[[123 128 126 114 129]
 [149 128 127 127 127]
 [108 128 128 139 127]
 [120 128 127 129 127]
 [146 129 133 130 129]
 [104 129 131 128 129]
 [129 127 133 124 153]
 [153 128 128 130 127]]
Indices start at 0.
What is the entry directly below 149?
Answer: 108
What is the entry at row 0, column 2?
Answer: 126
The entry just right of 149 is 128
The entry in the top-left corner -> 123
The bottom entry of the column that holds the smallest entry -> 153
The entry at row 1, column 0 -> 149
What is the entry in row 1 and column 2?
Answer: 127
What is the minimum?
Answer: 104
What is the entry directly below the smallest entry?
Answer: 129
What is the entry directly above the smallest entry?
Answer: 146
What is the bottom-right entry?
Answer: 127
What is the entry just right of the smallest entry?
Answer: 129
What is the entry directly above 146?
Answer: 120
The top-right entry -> 129

[[127 120 133 124 135 120 131 130 142 130 127 102 124 122 134]
 [127 118 132 147 125 127 142 121 139 111 137 128 131 118 123]]
Indices start at 0.
Give the entry at row 0, column 2.
Answer: 133
The entry just left of the largest entry: 132
Give the entry in the top-right corner.
Answer: 134
Give the entry in the top-left corner.
Answer: 127
The entry just right of 135 is 120
The entry just left of 135: 124
The entry just left of 139: 121
Give the bottom entry of the column that holds the smallest entry.
Answer: 128
The entry directly below 122 is 118
The entry just left of 137 is 111

data =
[[130 140 154 125 110 120 117 147 116 122 144 105 120 151]
 [154 152 137 148 120 102 133 136 112 122 135 119 115 136]
 [158 132 127 124 135 112 123 123 135 128 132 137 131 123]
 [153 116 119 142 137 115 142 116 132 131 116 141 147 111]]
Rows and columns are numbered from 0.
Give the entry at row 0, column 2.
A: 154
Give the entry at row 0, column 0.
A: 130
The entry in row 1 and column 2 is 137
The minimum -> 102
The entry directly above 133 -> 117
Give the top-right entry.
A: 151
The entry in the bottom-right corner: 111
The bottom-left entry is 153
The entry just right of the largest entry -> 132
Give the largest entry.
A: 158
Give the entry at row 1, column 1.
A: 152
Give the entry at row 1, column 0.
A: 154
The entry directly below the smallest entry is 112
The entry just left of the smallest entry is 120

[[121 100 129 131 143]
 [123 117 119 126 137]
 [131 131 130 116 116]]
Give the entry in the top-left corner.
Answer: 121
The entry directly above the centre entry is 129
The entry in the bottom-right corner is 116
Give the entry just left of the largest entry.
Answer: 131
The entry directly above 130 is 119
The entry just right of the centre entry -> 126

Read these off the matrix that follows.
1) Give the entry directly above 152.
2) Give the last entry in the row that holds the largest entry.
3) Give the second entry on the diagonal from the top-right corner.
4) Give the smallest entry in the first row.
5) Give the largest entry in the first column.
6) Give the entry in the top-left corner.
7) Give the smallest entry.
8) Give the bottom-left entry.
[[125 123 133 127 121 120 118]
 [128 122 130 123 119 125 131]
 [120 124 117 130 134 146 151]
 [124 139 123 134 132 132 121]
 [134 127 119 119 127 130 127]
 [133 123 113 111 129 133 128]
 [118 142 133 146 129 119 121]
 [132 139 118 123 134 152 138]
 [136 136 130 124 120 129 125]
 [135 127 120 126 126 128 131]]
1) 119
2) 138
3) 125
4) 118
5) 136
6) 125
7) 111
8) 135

A = [[101, 140, 122, 137, 124, 140, 124, 128, 134, 127, 120, 126, 123, 124, 118, 125], [131, 127, 142, 126, 115, 119, 136, 123, 125, 114, 140, 130, 118, 140, 128, 113], [135, 116, 124, 119, 117, 113, 133, 137, 123, 118, 138, 129, 118, 135, 131, 117], [141, 149, 141, 139, 121, 117, 133, 117, 120, 118, 139, 129, 120, 135, 112, 117], [104, 151, 142, 143, 123, 142, 128, 113, 134, 124, 123, 126, 123, 129, 115, 121], [103, 118, 114, 126, 132, 137, 115, 138, 132, 137, 111, 122, 132, 112, 132, 137], [129, 123, 118, 126, 125, 120, 124, 137, 124, 126, 128, 126, 124, 124, 126, 126]]
The entry just left of the largest entry?
Answer: 104
The entry just right of the smallest entry is 140
The entry just right of the largest entry?
Answer: 142
The entry just left of 136?
Answer: 119
The smallest entry -> 101

M =
[[123 123 135 151 132 126 130 139 131 128 118 132]
 [145 130 113 124 133 139 134 128 120 131 122 139]
 [137 135 109 118 121 141 129 124 122 126 134 136]
 [133 125 114 122 122 117 137 120 137 139 123 141]
 [146 124 127 125 144 128 135 127 121 135 115 133]
 [146 125 128 124 145 131 133 127 119 133 116 130]
 [120 125 118 130 114 115 133 124 142 135 129 138]
 [110 130 130 131 111 121 123 127 139 125 138 125]
 [123 134 114 140 115 141 128 135 128 121 133 138]
 [126 130 119 147 123 140 130 139 126 123 125 139]
 [133 120 126 138 133 116 138 129 135 138 113 139]
 [121 125 134 115 123 110 127 117 138 134 133 122]
 [119 126 118 133 113 117 133 126 142 134 128 139]]
Counting starts at 0.
The entry in row 1 and column 0 is 145
The entry at row 2, column 0 -> 137
Which number is the entry directly below the smallest entry? 114
Which number is the entry just right of 111? 121
Which number is the entry at row 1, column 2? 113
The entry at row 0, column 2: 135
The bottom-left entry: 119
Which number is the entry directly below the largest entry? 124
Which number is the entry in the bottom-right corner? 139
The entry at row 0, column 0 is 123
Which number is the entry at row 0, column 1? 123
Which number is the entry directly above 147? 140
Which number is the top-right entry? 132
Which number is the bottom entry of the column that holds the largest entry? 133
Which number is the bottom entry of the column that holds the smallest entry? 118
Which number is the entry just left of the smallest entry? 135
Which number is the entry just right of the smallest entry? 118
The entry at row 2, column 2 is 109
Which number is the entry in row 1 and column 1? 130
The maximum is 151
Which number is the entry just right of 151? 132

[[146 140 150 116 152 122]
 [146 145 152 115 156 116]]
The bottom-right entry? 116
The entry just right of 145 is 152
The largest entry? 156
The 3rd entry from the end, reading row by row? 115
The fourth entry, reading row by row? 116

arr = [127, 100, 129, 130]
What is the last entry?
Answer: 130
What is the third entry from the right?
Answer: 100
What is the third entry from the left?
Answer: 129
